[-0.02 -1.52  0.97 -1.89  0.78 -0.65  0.08  0.85  1.07 -0.24 -0.19  0.38
 -0.03 -0.83 -0.76  0.37 -1.15 -0.56 -0.23  0.22 -0.58  0.75  1.60  0.62
  0.59  0.86 -0.16 -0.48  0.11 -1.53  2.11 -0.41  0.37] => J
[-0.18 -2.49  0.96  2.16  0.38 -0.25  0.13  0.38  0.10 -0.93  1.61  0.43
 -0.23  0.24 -0.57  0.74 -0.85 -0.49  0.20  0.64 -0.86  0.38  0.63 -0.50
  0.71 -0.87 -0.58 -0.23 -0.21 -0.53 -0.58 -0.95 -0.63] => F
[-0.44 -1.81  2.64 -0.39  1.39 -1.05  0.05  1.84  2.20  0.79  0.08  0.70
 -0.11 -1.41 -1.98  0.67 -3.63 -0.45  2.14  1.93  0.79  0.56  2.09  0.27
  1.68  2.20 -1.07 -1.75  0.78 -2.42  0.39 -1.12 -0.62] => K
[ 0.45 -2.38  0.74 -0.50  1.07 -0.59  0.02  0.20  1.45 -1.50 -0.18  0.25
  0.03  0.51 -0.27  0.06  0.41 -1.16 -1.69 -1.50 -1.80  0.37  1.89  0.53
 -0.56 -1.45  0.34  0.39  0.51 -1.04  2.74 -0.46  1.34] => H
[-0.10 -1.73  0.64 -4.57  0.18 -0.67  0.09  0.54  0.14  0.72 -0.42  0.02
  0.24 -0.85 -0.36  0.03  0.03 -0.67 -0.89 -0.52 -0.04  0.65  1.38  1.34
  0.43  0.61  0.52 -1.00 -0.86 -0.77  3.01  0.36  0.38] => S
[ 0.58 -0.99  1.85 -1.44  1.63 -0.17 -0.11  1.10 -0.16  0.84 -0.45  0.27
  0.61  0.61 -0.96 -0.02  0.16 -0.81 -0.32 -1.34 -0.47  0.65  2.34  1.35
  1.11 -0.47  0.42 -0.84  1.01 -0.20  3.58 -0.09  0.54] => S
[ 0.56 -2.67  2.07  4.36  2.90 -0.01  0.14  1.11 -1.34 -1.62  2.59  0.71
  0.39  1.32  0.31  0.49 -0.18 -0.78  0.27 -0.22 -1.47  0.31  1.73 -0.47
  1.06 -3.06 -0.56  0.25  1.31  0.89  0.42 -1.39 -1.59] => H
[ 0.41 -3.89  0.51  0.20  1.37 -0.28  0.29  0.47 -1.07 -2.40  1.93  0.32
 -0.16  0.00  0.78  0.74  0.34 -0.79 -2.12 -0.36 -2.16  0.90  1.04  0.14
  0.33 -2.42 -0.16  0.62 -0.39  0.18  2.04 -1.07 -0.60] => F
[ 0.30  1.29  0.58 -0.06  0.26  0.55 -0.05  0.66  0.33  0.67 -1.12  0.14
 -0.04 -0.02 -0.67  0.42 -0.50  0.35  0.34  0.31 -0.28  0.20  0.63  0.47
  0.70  1.53  0.09 -0.10  0.71 -0.43  1.05 -0.19  0.70] => J
[ 0.53 -1.17  0.94 -0.18  1.45 -0.27  0.11  0.89  2.55 -1.59 -0.87  0.68
 -0.41 -0.79 -0.49  0.35 -1.70 -0.26 -0.63  0.43 -1.25  0.29  1.90  0.11
 -0.33  0.88 -0.17  0.21  1.14 -1.91  1.90 -1.34  0.75] => Z
[ 0.47  0.33  0.95 -1.22  0.91 -0.01 -0.01  0.90  1.03  0.45 -1.60  0.20
  0.03 -0.19 -0.60  0.35 -0.77 -0.44 -0.07 -0.30 -0.22  0.40  1.65  0.91
  0.55  0.83  0.46 -0.43  0.88 -0.79  2.56 -0.24  1.02] => J
[ 0.24 -1.80  0.67 -5.92  0.56 -0.45  0.11  1.64 -0.13  0.10 -0.81  0.34
  0.04 -1.55 -0.33  0.63 -0.49 -0.35 -1.47  0.31 -0.29  1.10  2.00  1.87
  1.42  1.59  0.20 -0.86 -0.39 -1.05  5.04 -0.15  0.30] => Z
[ 0.70 -0.89  1.82  6.15  1.67  0.22  0.01  0.72  0.59 -0.54  0.88  0.47
 -0.08  1.54 -0.79  0.54 -0.99 -0.42  0.84  0.07 -1.62  0.17  1.24 -0.72
  0.70 -1.24 -0.60 -0.01  1.37 -0.37 -0.24 -1.74  0.20] => X
[ 0.49 -0.65  1.86 -2.40  1.99 -0.52  0.23  1.62  2.20 -0.52 -1.65  0.71
  0.12 -1.22 -0.98  0.24 -1.85 -0.42  0.01  0.35 -0.37  0.77  2.80  1.14
  0.09  1.42  0.02 -0.55  1.77 -1.97  3.23 -1.01  0.53] => S
[-0.31 -5.86  0.74 -2.42  0.21 -1.21  0.21  0.58 -0.10 -1.40  2.32  0.24
 -0.25  0.81 -0.12  0.66 -0.25 -1.47 -2.07 -0.34 -1.75  1.02  1.66  0.10
  0.81 -1.95 -0.33 -0.03 -1.97 -0.83  2.23 -0.46 -0.29] => F
[-0.07  0.90  0.68 -0.63  0.25 -0.11 -0.04  0.38  0.01  0.80 -0.41  0.06
  0.26  0.07 -0.30 -0.20 -0.28  0.05  0.84 -0.13  0.75  0.03  0.26  0.40
  0.45  0.60 -0.08 -0.30  0.37 -0.01 -0.09  0.19 -0.11] => K
